Every row comes from one small tree of marks. Brackets hold a mark, then the marks that hang from it, in alphabetical order. Every link used is in the known rows. Which tree was each row made from?
Each row is shifted at random along 6 fixed directions that mean nothing.
Known rows:
(buga (kezu bapil) (tetupob palu) zapo): [  31 -551  173  118   42 -155  -95   71  -25   98   73 -155 -188  -43
   16 -244 -115  338  -63   26 -161 -548  -88  228  -36  108 -179  -10
   44  173   37 -135 -317   38 -239  -62 -136 -218 -425  -19  106  -59
  475  275 -210 -224  -22  242  131 -139   61 -208  124]
(gini (vagu (vadu palu))): [   3    2  -84  199   46 -275  302 -288  388   29  -68 -193   99  -24
 -190  -74  114 -122  -43 -276  173  -22 -293  -84  141  252  386  -21
 -168  -36  156  235 -167  -10  -90  206  116 -309  177  164  443   11
    9  276  113  -70 -553 -105  203  141 -135   36 -131]
(gini (dedun (zapo buga))): [-157  107 -268  359  322   16  135  274  220  -62 -180  -58  -11  225
   58 -167  108  -45  236  -28   42  134 -339  -49  220  103  -30  -21
 -174  159  229  -38  235 -202  131   -9 -182    5  231 -145   25  292
   91   79   -5  -43  -28  -92  -72  -73 -273   37 -402]
(silu (kezu bapil) (tetupob palu)): [-152  -67  110  -77  118  -93  219 -233  368  155  -73  -48  297   24
   33 -126  149    6 -222  -73  118   -5  -38 -178  -84  -32   93 -239
  100 -240  196   59 -405  134   91 -123 -189  -81   82  309  199  -34
  295 -221  206  174 -261  201  154  114   45 -386 -321]
(kunurid (vagu gebo (gini (dedun (kezu bapil) zapo)) vadu)): [-120 -245  158  -86   47  132 -156  221 -468 -196   99  128  -52  -80
  -50  219  182  149 -144 -130 -292   30  119  247 -144  160  -25   84
  113 -117 -296 -418 -288  -67  301 -112 -236  -89 -210 -125  -54 -275
 -300   76 -285 -335 -207   90  170  -45  310   72  371]
(tetupob palu (silu (kezu bapil) (vadu vagu))): [-264  167   10   68 -202   77  -68   48 -101 -147  309  -73  205  112
 -228   51  318    2  -44  -56  312  306  309  -10 -167 -349   93   46
  323 -274  -75  183 -320 -122 -205 -199  283  237  -23  -58 -103  168
  172 -256  200   41  289  139  319  348  329  161 -182]
(bapil (silu (vadu gini palu))): [ -68   13  -91  107 -189 -116   43 -365  392   17  -59 -338  270  303
 -216  -59   -3 -215  141 -257  432  -59   80  -67   40   89  318   17
  -63  -76   94  440 -145 -101 -372   80  336 -131  181  306  613  160
 -103  -16  202  101 -473  -85  317  179   20 -201    7]
(kunurid (vagu gebo (gini (dedun zapo)))): [   7  115  -37 -248 -117  -14   13 -314  151  -11   86  229  -58 -311
 -416  352    3   81 -236 -371  -28  294  -36 -273 -153   92   74 -429
   -1 -110   91 -118  -50  136   98 -277 -273  -27  153  325   55 -465
 -268  -51 -130    8 -158  -20  -11   28  261 -125  194]
(silu kezu (tetupob bapil palu) (vadu gini)): [ 105 -242  182 -241 -426   61 -146  108  -72  322  126    7  299  -31
   88  -36 -233   65  -11   32  -66 -100  201  -28 -210 -121   84  -28
  174 -172 -218   17 -231   26   17   -7  212 -186 -423  198 -101 -223
  200  -45  107   88  117  303  -65  -50  298 -235   57]
(silu tetupob (vadu (gini dedun) palu)): [ 138 -130   94 -118 -480  101 -183  -20    4  -29   76  -12   51 -140
  -81   73  -14 -340   71 -117 -182  253 -145 -153  -77  -86  187 -120
  249   39 -115 -173    8 -166  -95  258  167  -78  -71  155 -121 -220
 -123  -50  372   -2   99  278  114    6  372   39  139]
(buga futog (kezu bapil) (tetupob palu) zapo): [  43 -407  233  193  313 -179 -153 -307   98 -334   38 -121 -104  -45
  -24 -215   66   -5 -224  -15 -358 -276 -272  -12  -14  -88 -260 -131
  139  190  220 -365 -384  144 -202 -214 -580  -25  114 -141   -5   60
  472  -62  -44 -203   21  327  334   82  193 -185   49]
(kanola (kunurid (vagu (vadu (gini (dedun (zapo buga))))))): [ 100   80  -24  238  -24   65 -151  264   11 -406  -21  -50  153  210
   -6  -86  184  -64   90  -14  100    0  102  197  148   90  220   95
   30  -31  -65  140 -102 -429   74  167   44   -5  -88 -182  164  385
 -120  -18 -153 -170 -152 -157  140  -44  -51   31  -99]
(kunurid (vagu (vadu palu))): [ 274  158  151  -95  256   63 -120   22 -240    7  -33  274 -488 -293
  150  -32 -217   34   19  110 -538  145 -101  -16   30   31 -174   59
    5  131   71 -397  382  277   29  214 -274   28   24 -126 -309 -179
 -120  146  -76  -49  226  -38 -418 -294  -23  258  333]
(tetupob bapil palu (silu kezu (vadu (gini vagu)))): [ -28  -76  174   27   17 -112   93 -166  -46  214   -8  -84  218   87
  -92 -143 -126  -37  111  -16 -134  -10  -80  -11   14  -45   69  163
  -88 -167  -60  159  -22  184  -18 -142  195 -326   76   13   10   42
  157  164  164  -15  -43  317   -9   75  -67  -30 -152]
(kunurid (vagu (gebo dedun) (vadu palu))): [ -84  193   29   74  263  -81  212 -136  366 -126 -259  -39 -139  -51
  -20    0  -85  -98  -63 -197   16  -48  -92  128   97  196  113   29
  -23  115  181  -25 -201 -110   44  246  -34 -142  128   19  244  188
 -227  150   84   90 -385 -180 -117   19 -304  110 -103]
(gebo dedun kanola (kunurid (vagu vadu))): [  84  199  211 -214 -251  159 -231  120 -359 -212  205  114  -32 -134
  285  462   52  105   93  -29  -68  -20  397  110 -321   -2  -50  182
  278  205 -328 -166 -424 -178  181  235   24   46  114   18 -177 -174
  123  266    9 -101   67  -61  119  238  209   96  -11]
(vagu (gebo (dedun kezu) (kanola zapo))): [-157   -2  -10  -51  251   45  464   -7  137  482  -83   -6  -74 -302
 -137  153  -73 -220   80 -138  -67    0 -323  -15   58   77  -84  -31
  -37  328   15 -296   18  -35  438   47   -9  -45  347  171 -109 -173
 -110  254   94  116  -69  -63  -80    2 -213  118 -119]
(tetupob bapil palu (silu (vadu vagu))): [ 103  -34  327   45  336 -230  304 -253   90  -35 -328 -153  191   44
   71 -116 -194 -108  212   56 -317 -394 -193   81   28  343  299  268
 -130 -104  138  225  -99  269   35  -95 -134 -499  338  201  223   83
  233  332  159 -153 -494  449   57   55 -330 -390 -398]
(tetupob bapil palu (silu kezu vadu)): [-267   97  207   45  121   86 -184  182 -347 -240   78  -96  311  382
  299 -109  124  111  168  243  -70  -15  342  114 -227 -138  -88  348
  256 -169  -72  -16 -152   92   72 -265  -51   11  105 -150  -18  223
  421 -133   97 -111   58  373   79  145  206 -226 -225]
(gebo (kanola (gini (dedun buga kezu))) (kunurid vagu)): [ 242 -171   47 -198   20   44  -83   13 -304  162  143  136   23  -77
   76  252  -36  119  107   36 -181 -222  183   61  -23  149 -146  233
  -86  279 -345   -3   14  -51   48  132   60  -78 -141   66  -33 -254
   17  281 -214  -53  -23  -85    7 -185   52  -61   61]
(vagu (gebo (dedun (kezu bapil)) (kanola zapo)) gini vadu): [  16   81  -69  -76  293 -190  362 -263  463  425 -325   71  376 -282
   36   61 -155   55 -342   94  247 -185  -76  113   35   38  -92 -281
 -457  -83  130  109 -134  117  483 -122 -150  -11   85   44  216 -110
 -350   54  -61  383 -312 -447 -433   58 -535 -107  -34]
(tetupob bapil palu (silu vadu)): [ -41   99  -69   93   33 -155  307  -31  303  419 -139  -83 -128 -211
 -129  -80 -316   10  163   33   78  -65 -237  -98   54   -7  -70 -118
 -135  -75  358  289  349  190 -125 -111  229 -177  154   63 -103   14
  161  228  184  111  136   20 -394   95 -408   26 -426]
(kanola (gini (dedun gebo zapo) vagu) kunurid): [-147   73 -205  325   68  107   59  395 -285 -202   62   28 -336   12
 -189 -244  380 -236    5  160  -96  286 -398  -22  341 -125 -166   -1
   15  282  -37  -93  577 -180  329   81   39  375  215 -365 -215  370
 -146 -249   40 -191  249 -128  -35 -233 -182  330 -187]
(futog (bapil (silu tetupob (vadu gini (vagu gebo))))): [ -37  -82   71 -170 -242  102  -45   38  -87 -192  -25   11  -97  -10
   58  -21   12 -173  -41    8  -32   14  126   14  -92   32  146   38
  119 -246  -42  -42 -127   17  -47   21    2   66  -11   90  -61    7
 -187 -230  104 -108  -96  173  262   15  164  -41  155]
(bapil (silu kezu (vadu (vagu (gebo (dedun buga)) gini)))): [-292 -195  141   94 -116  147  124   26 -122 -158  -22 -168  241  260
 -107  196   20 -273  152 -322 -102    4  -28  190  -27  161  101  445
  104  -51 -345  -26 -288 -200  168   89  140  -79  166   65   60  172
 -423 -128  -45  -25 -306   93  344   11   86   60   63]
(buga kanola kezu tetupob (zapo vadu)): [-107 -153  -87  247  -64  -10 -172  165  236 -469  188 -118  190   67
  -18  -73  266   48    3    9  179 -157   53  -56 -122 -270 -316 -133
  238   50   27 -160 -116 -186 -256  -63 -278  415   82 -363  -53  281
  371 -249  -11  -45  355   -5  119  190  111 -168  138]
(gebo (dedun kezu (zapo buga)) (kanola (kunurid (vagu gini)))): [ 218   25   37  -82  105   28 -139  -45   62   79  -88   84  615   36
  109  295  -55  324  -85  143  300 -394  494  115  -52   70   28 -168
 -235   51 -229  453 -348 -224  180  -36   67   66 -370   75  252  -19
   54   72 -516  211 -130 -382 -191  -97 -186 -464  -93]
(tetupob (bapil (silu vadu))): [-117  -81  -74  102  -55    2  153  385  -35  332  -78 -108 -303   59
  151  -86 -135   30  277   72   41  -92 -141   30   79  113 -205  158
  -39   15   59   14  347   63    6   84  208 -111   37   -8 -137   56
   10  142  -60  -76   19  -96 -182 -110 -284  119  -95]
(vagu gebo (vadu gini)): [-127  135 -264 -100 -149    9   40  -82  281  -55   20   14  -30 -126
 -131   32  -62   91 -136  -85  333  129  104  -86  -90  -31  116 -200
  -12 -122  234   74   70  -22  -24 -121   54   37  -11   97  188  -68
 -163 -127   58   42 -100 -218  -65  164   94   76  171]
(futog bapil (vadu palu vagu)): [ 398  164  -83 -106  186 -216  166 -403  154 -131  -54  153   26 -164
  143  -97   41 -150 -196  174   77  -75   -2  -28  143  146  274 -200
 -109 -193  247  130  -97  283 -360   -5 -281   30  -34   38   72 -123
  188   52   19   56  -51 -104   35   70  -54 -104   89]
(tetupob (bapil (silu (vadu (gini (dedun gebo)) vagu))) palu): [-109  108   13   62 -110   10 -113   -1  -70 -297  -14  -37  134  224
 -163    8   10  -24  -40  -35  181  177  255  -90   -3 -134   40  -57
   56  -20   66  320  -31  -51 -148 -255  134  134   17 -147  -22  189
   67 -234  101  104  127   49  106  262   84    2 -167]
(kezu (bapil (silu tetupob vadu))): [ -83  -59  -28  -44 -219  -45  -28  115  164  196 -140  -59  -46   29
  231 -104  110  123 -123  186  262 -123  124  -34  -76   12  -87 -175
  -32 -252  107  220   47   79    7   -9  131   64 -131  180   55   13
    0 -167   24  107 -164 -147  -30  -51 -164 -204 -141]
(futog (bapil silu) (vadu gini)): [ 307  -44  248 -404   -3  152 -413 -165 -804 -394  112  262 -170   -8
  579   36   10  -14  -10  422 -557   49  258   72 -203  113 -191  131
  132 -123  -56 -510  218  495  -30 -229 -579  106  180  -67 -297 -355
  243  -92 -115 -309  195  252  168  -60  466 -191  580]
(tetupob bapil (silu kezu (vadu (vagu (gebo dedun) gini)))): [-182  -40  188 -101    7    5  200    1   19  -51 -134  -28  358   80
   -6  141   30  -88   10  -20   -3  -92   32   72  -95   68   94  195
   37 -222 -222   55 -303   32  219 -135   11 -248   97  161    3   26
 -206  -45  -14   -5 -235  275   84   81 -104 -156  -81]
(kunurid (vagu (gini (dedun gebo (zapo buga))))): [  -3  -12  -79   35  198  -75  200 -270  312  -77 -144   63  221  -45
 -361  169  -87   21  -71 -283   21   39 -182 -183   60  191   97 -283
 -245  -60  109  121  -28  -66   68 -166 -289  -57  120  199  230  -88
 -219   -4 -251    3 -339  -58   -1  -50 -125 -297 -116]
(vadu palu (vagu gebo gini)): [  66  120   31  -61  292   12  149 -192  -32  -83 -100   42 -368 -128
 -120    7 -232  -50   56 -116 -333  117 -345   65  132   82   97  106
  -37   61  108 -261  210  179    5  144 -225    9  116  -71   29  -84
 -272  -51    5  -65  -47   96 -160 -185  -19  199  306]
(gebo (dedun (kezu bapil)) (kanola zapo) (kunurid vagu)): [   9  356    2   60  396  -87  289 -214  337  210  -41  108  156  -86
  -37  117  279 -177 -217   33  368   88   82 -134   78 -224 -118 -252
  -69  215   37   96 -375  -92  216  -10  -94  263  406   37  -17  178
  -83  -96  120  326   52 -288   34  288 -393   50 -426]
(gebo (dedun kezu) (kanola kunurid)): [ 189  -83  151 -278   -8   97  -31   18 -185  216   25  174  255 -264
  261  346   46  110  -14  207    5 -253  263  -95 -112   55 -125 -105
   38  199 -201   77  -61    8  246   28   55  -37 -145  224 -125 -394
  228  217 -228  141   60 -145 -151  -72    6 -253   55]
(vadu (gini (dedun kezu) vagu) palu): [ 252 -307  -74  -24   30 -190  -67 -223   41  329  -34  -22  131   90
 -123  -89   14  161  -68 -104   53 -172  -61  -95  218  171  194  -67
 -359  140 -136  259   38  -13 -244  116  266 -463 -535  133  353 -306
   55  457 -163   81 -240  -70    0 -256   11  -14  273]
(bapil (silu kezu tetupob (vadu vagu))): [-530   40 -113  131 -559  396 -265  669 -273 -306  377 -195   41  442
 -108   38  511  -92  132 -128  428  420  435  -60 -238 -406    4  268
  610 -150 -377  -26 -276 -496   -4  166  407  477  -98 -134 -166  411
 -100 -573  143  -40  326   59  493  143  528  273   11]
(kanola (gini (dedun (buga futog tetupob zapo) kezu))): [ 165 -313 -260   92  201 -161 -200 -118  240  -45  -92   65  192   74
  -42 -179  105  144 -308  260   42 -266  -25 -211  152   -6 -255 -233
 -315  256  161  161  264    4 -117 -227 -261   46 -285  -11  130   21
  105 -151 -344  190  112 -239 -162 -308  -89 -291   23]
(vadu (gini dedun) palu vagu): [ 265   73   33   16  257    1 -189  -72 -167 -234  -88   88 -141  185
   66 -163    5  -31  105  101 -290  145  -88  -17  216    6  116  139
  -96  220  -13 -115  201   11 -167  170 -141 -113 -129 -161   54   52
   13   58   80    2  124  107  -51 -246   68  162  276]
(kunurid (vagu (gini (dedun (buga futog) gebo zapo)) vadu)): [-138  -56 -205  331  233   -1 -148    6  -33 -426  -40   11  155  183
 -196   26   97   97 -158   -6   -3    8   94   34   52  -17  -82  -52
 -176  -38   43   99   43 -215   88 -126 -261  202 -148 -379  141  268
 -221 -200 -278  -54  -52 -352  -91  -91   -1    7  -23]
(kezu (bapil (silu (tetupob palu) vadu))): [-317 -152   77  124 -298   -7  107  110  106   10   23 -350   -5  150
  -29  -17  168 -109   87 -175  220  -20  -24  106 -105   56  106   51
  265 -167   75  101 -317 -198  -64  100  267  -17  134  130  191  175
  131 -110  269 -118 -293  111  435  259   75  -88 -335]
(dedun (buga kanola zapo)): [ -37  -79 -178  198  -36  -55   64 -166   97  -46  150  -31   72 -121
 -224  109    8   44   16  -39   56  -97  -16  -44  -25   -4  -59 -205
  -26   78  195  124  195    6 -170 -191  -91  182   60  -40  -29  -59
  313 -118 -159    8  249 -234    4   33  128 -127   -2]
(gebo (kanola (gini vagu) (zapo vadu)) kunurid): [ 501  179   12 -291 -357 -294  -14 -295   -2  316  203  -52  336 -100
  107  102   23  133 -115   78  217 -345  103   91 -115  167  279   38
 -290   31 -291  195 -156  110  134   84   91  -52  132  402  384 -310
  215  385  -47  -10 -378 -132  211   54   -2 -363  -84]
(dedun (buga (tetupob silu)) kezu (zapo (vadu palu))): [ -39 -274 -220  165 -144  112 -139   78 -111  108  267  -27   75 -169
 -450  188   77   36  -23    2  142  -38  157 -103   18  -56  128 -235
   50   68  -11  236  142  -89 -412 -122  323  253 -396  -48 -214 -135
  -71   21 -235   -2  582  -14   45  112  279    0   -8]
(silu (tetupob bapil palu) (vadu gini)): [ -45 -196  219   24  -93  -40  101   -2  103  -88 -111 -255  232  133
   98 -107 -172 -205  213  -19 -171 -152 -137   47  -98  110  241  142
  206  -38   53  -42 -257 -116   51  114   10 -277  140  101  206  157
  219  -73  368 -193 -307  447  204  145   57 -323 -281]

Write each row's tree:
[ 274   28  173 -275 -233   14 -339 -210 -244 -244  -34   89  -47  -66
  254   70 -103   22 -105  -56 -229 -177  160  219 -110  196  297  101
   -7    6 -143  -80 -158  128   20   52  -74 -278 -142  124  143 -382
 -140  334   36 -100 -315  161   79   32  306  -32  359] => (vagu (gebo kunurid) (vadu (gini dedun) palu))
[-155   52  104 -126  326   16  203 -211   51 -202  -74   19 -212  -39
  -84  136  -92    7   70 -226 -292   93 -239  -34  -76  201  -43  111
   89  -57  120 -394   15   91  196  -10 -430  -86  390  109  206  -66
 -210 -109  -54 -231 -428  149   44  -88   19 -111  169] => (kunurid (vagu gebo gini))
[ 192  184 -122  -16 -120 -154   29  -56  533  189 -236   35  148  -88
   57 -201 -199  169 -173  140  287 -216  116 -189  -37  -84  199 -285
 -178 -171  234  554   56   26  -68   59  126   48 -303  148  162  123
   93  -82  152  394  -56 -169 -429 -134 -332 -268 -327] => (silu (tetupob palu) (vadu vagu))
[-222  -91  -12 -145 -198  159   15  117   60  276   14  -14  -56   61
  -25  -17  110   36  -17 -110  101   99   62 -285 -127  -60 -123  -88
  115 -111  -25  -17   81  126  130    1   15   30   73  344  -45 -129
  -29 -163  -14  160   10   53   36 -152  131 -150   49] => (bapil (silu kezu tetupob))
[ 195  -54  322 -190  -43   38 -145 -175 -277  -60   31   69  199  144
   52   15  -22 -187   23   -3 -237   66  190  -39  -21   30  159  184
   81  -84 -262  -41 -181  290  -95  -74  -34 -148   58  182  -61 -153
  -73 -107  -25   -8  -54  325  239    5  290 -123  329] => (tetupob (bapil (silu kezu (vadu gini palu vagu))))
[ 282   40   21  -89  107  -69 -252 -237 -246   49   45   94 -235   23
  114 -139 -130  195  -14  164 -262   77  -42  -51   99   -3   21    9
 -179  155   18  -77  331  244 -176   94  -16  -89 -214  -70   79 -173
  139   96  -62  -50  111    7 -162 -269  135   90  375] => (vadu (gini vagu) palu)
[-108  271   31 -127  -53   53 -338  110 -354 -394   53  115 -170  178
  499  105  255  375 -194  192   40  -53  315   76 -204   17  -56  104
   95  121 -112  -49 -124   19  236  -85 -113  106  -61  -81    5  -19
  205  -32 -148 -113 -107  -31   76   26  130  -28  -63] => (gini (vagu (gebo dedun kunurid)))
[  -6  232   21 -213   79   19  -23  -82   40  -58 -174  132 -194  -75
  412  118  -63  168 -112   97    1 -231   63    1 -122  136  -52  -58
  -26  152  102  -26   -2  155  215  -76 -211  -52  129  223   17 -169
   46  120  -48   77 -193  -30 -164  -15 -161 -177 -129] => (vagu (gebo dedun kunurid))
[-158 -112 -304  370 -134 -145  315 -149  556  -78   83 -198  110   21
 -741   49   60 -269   19 -521  401  181 -211  -92  179   79  276 -156
  -50   40  162  242 -235 -521 -287  123  237 -179   79   67  318  259
 -251   45   78  -28 -172 -271  334  247  -44  257 -171] => (kunurid (vagu (vadu (gini (dedun (buga zapo))))))
[  17  -31  -25  -90 -245  102  -14  396 -198  373  132  132 -182  -39
   19   21  -38   92   54   45   76  101  139  -89    2 -107 -172   67
   40  -98 -206   39  189  141  -23  -24  261   35 -242   44 -415 -140
  -83   -6 -198  104  359  -81 -166 -142    8  236  162] => (tetupob (bapil (silu kezu (vadu vagu))))
[-106   42   51   18  -72   47 -130  277 -185  253   52  -33  -18  216
  226 -128 -146  208  115   89   52  -33  236   69  -69 -106 -240  167
   40  -75  -24   99   96  155  -17 -121  175   29 -131 -108 -136   63
  254   10  -65  137  198  -26 -234  -43  -12   14  -75] => (tetupob (bapil (silu kezu vadu)) palu)
[ -72   75  -40  -87   98  -12 -152   14   31 -292  -66  -26   16  218
  130  -76   -7  316  -63   42  145 -193  387  182 -121  150  130  158
  -12 -129   19   46 -172 -110   19   -4  -71 -105 -240   -7  452  150
  -54   -9 -152 -129 -447 -144   25  -87   48 -154  220] => (kunurid (vagu gebo (vadu gini)))
[ 398  216 -252   77  -42   -4  -94  -23  106   82   58   62  -12  -80
 -216  -11 -298   32   70  -17  106  105  -81   47  219  -67  268 -194
 -259   70   31  133  216  -99 -374  110  144  203 -261  -96 -107   32
  -79   69 -138   87  454 -177 -136  -15  -35  179   49] => (dedun (zapo buga (vadu gini palu vagu)))
[ 258  -24 -109 -295 -465    2 -394  -53 -146  601  215  186   52 -168
   18  -46 -138  410 -214  322  315  -64  496   24  -95 -315 -109 -262
 -179 -294 -177  371  236  233 -397 -151  541   40 -878  149 -152 -410
   10   94 -195  330  499 -235 -399 -234  179   55  432] => (tetupob (silu (kezu bapil) (vadu gini palu)))
[ 385  447   12 -289  -70  -75  -34 -184   29  284  -64  118 -101 -266
  276   59 -281  -34 -117  206  -32 -144  -36  237   18  -36  -75  -36
 -207  308  -60 -132  161  155  226  165   -9  236  202   76  -62 -147
  -79  200  127  290  129 -228 -360  -42 -260   18  -61] => (vagu (gebo dedun (kanola gini (zapo (vadu palu))) kunurid))
[ 199 -231  142  -44  228  -54   34   47   23 -237  -81  -86  395  164
  439   54 -164   98  202   19 -213 -403 -124  154  -62  356  -32  312
  -96   28 -133 -270 -127  -61  -69   71 -371 -215   28  115  156  -53
  272  226 -296 -279 -386  242  250  -50   -4 -432   -6] => (zapo (buga kezu) vadu)
[ 337  108 -371 -248 -338  -85  118  -95  119  229  137  196 -361 -353
  -40   -2 -163   88 -211   70  408 -117   98   67  103  -29  176 -293
 -137 -242  104  254   67   75 -385   -6  196   83 -460    0 -156 -232
  -88  156  -77   82  281 -345 -125   59  -92  292  227] => (futog bapil (vadu gini (vagu (gebo kunurid))))
[-249 -347   52  239 -142    7  -90  423 -417   38  124 -321   93  364
  -55  -77   88  128  336  -10    6 -142   57  265   19   23   31  446
   75   47 -272  131  -77 -350  -98   44  533 -373 -347 -309   66  196
  267  371   45 -312   13  269  227   73   66  193 -180] => (tetupob bapil palu (silu (vadu (gini (dedun kezu) vagu))))
[-307   25 -192   48  165  -27  190  -42  192 -122    9  115   13  -34
 -214  102  450  -79 -223 -256  172  383 -203 -384   69   -8  -13 -223
   10   23  104  -56   17  -58  176 -203  -92   -5  211   12  -26 -126
 -103  -78   22   29 -182  -19  189  160   58  169 -113] => (gini (dedun kezu) (vagu gebo))
[-149   13 -126  -43 -174  127 -191  351 -205  200  154   36  106  191
  108 -111   26  215  111  329  247   75  347  -25  -96 -308 -223   91
   53 -193 -146  115  232   16  -90 -177  301   62 -341 -112 -197   85
   77 -154  -65   47  439    6 -218  -70   72   69  104] => (tetupob bapil (silu kezu (vadu gini)))
[ 125  -15  179 -183 -103 -172  142 -513  189   35 -131  -30   44 -168
 -154  142  -63 -138 -205 -213   17  -36  -85   56    7  206  263 -132
 -109 -294   48  159 -222  286 -124  -86   -1 -120  141  334  229 -274
 -340  -57    8   45 -493   33  223  130    7 -144  190] => (kezu (bapil (silu (vadu palu (vagu gebo gini)))))
[-227 -140  159   71 -226  113   41   52  -95  -40   49 -223 -214   22
  -80  -25   35 -294  155 -142 -141  252 -211   47  -48  -86  -29   66
  307  -55   63 -221  -58  -97  -26  120  141   66  320  -22 -118  146
  -36 -239  400 -164   42  261  346  224  152  155 -120] => (kezu (bapil (silu (tetupob palu) (vadu gini))))
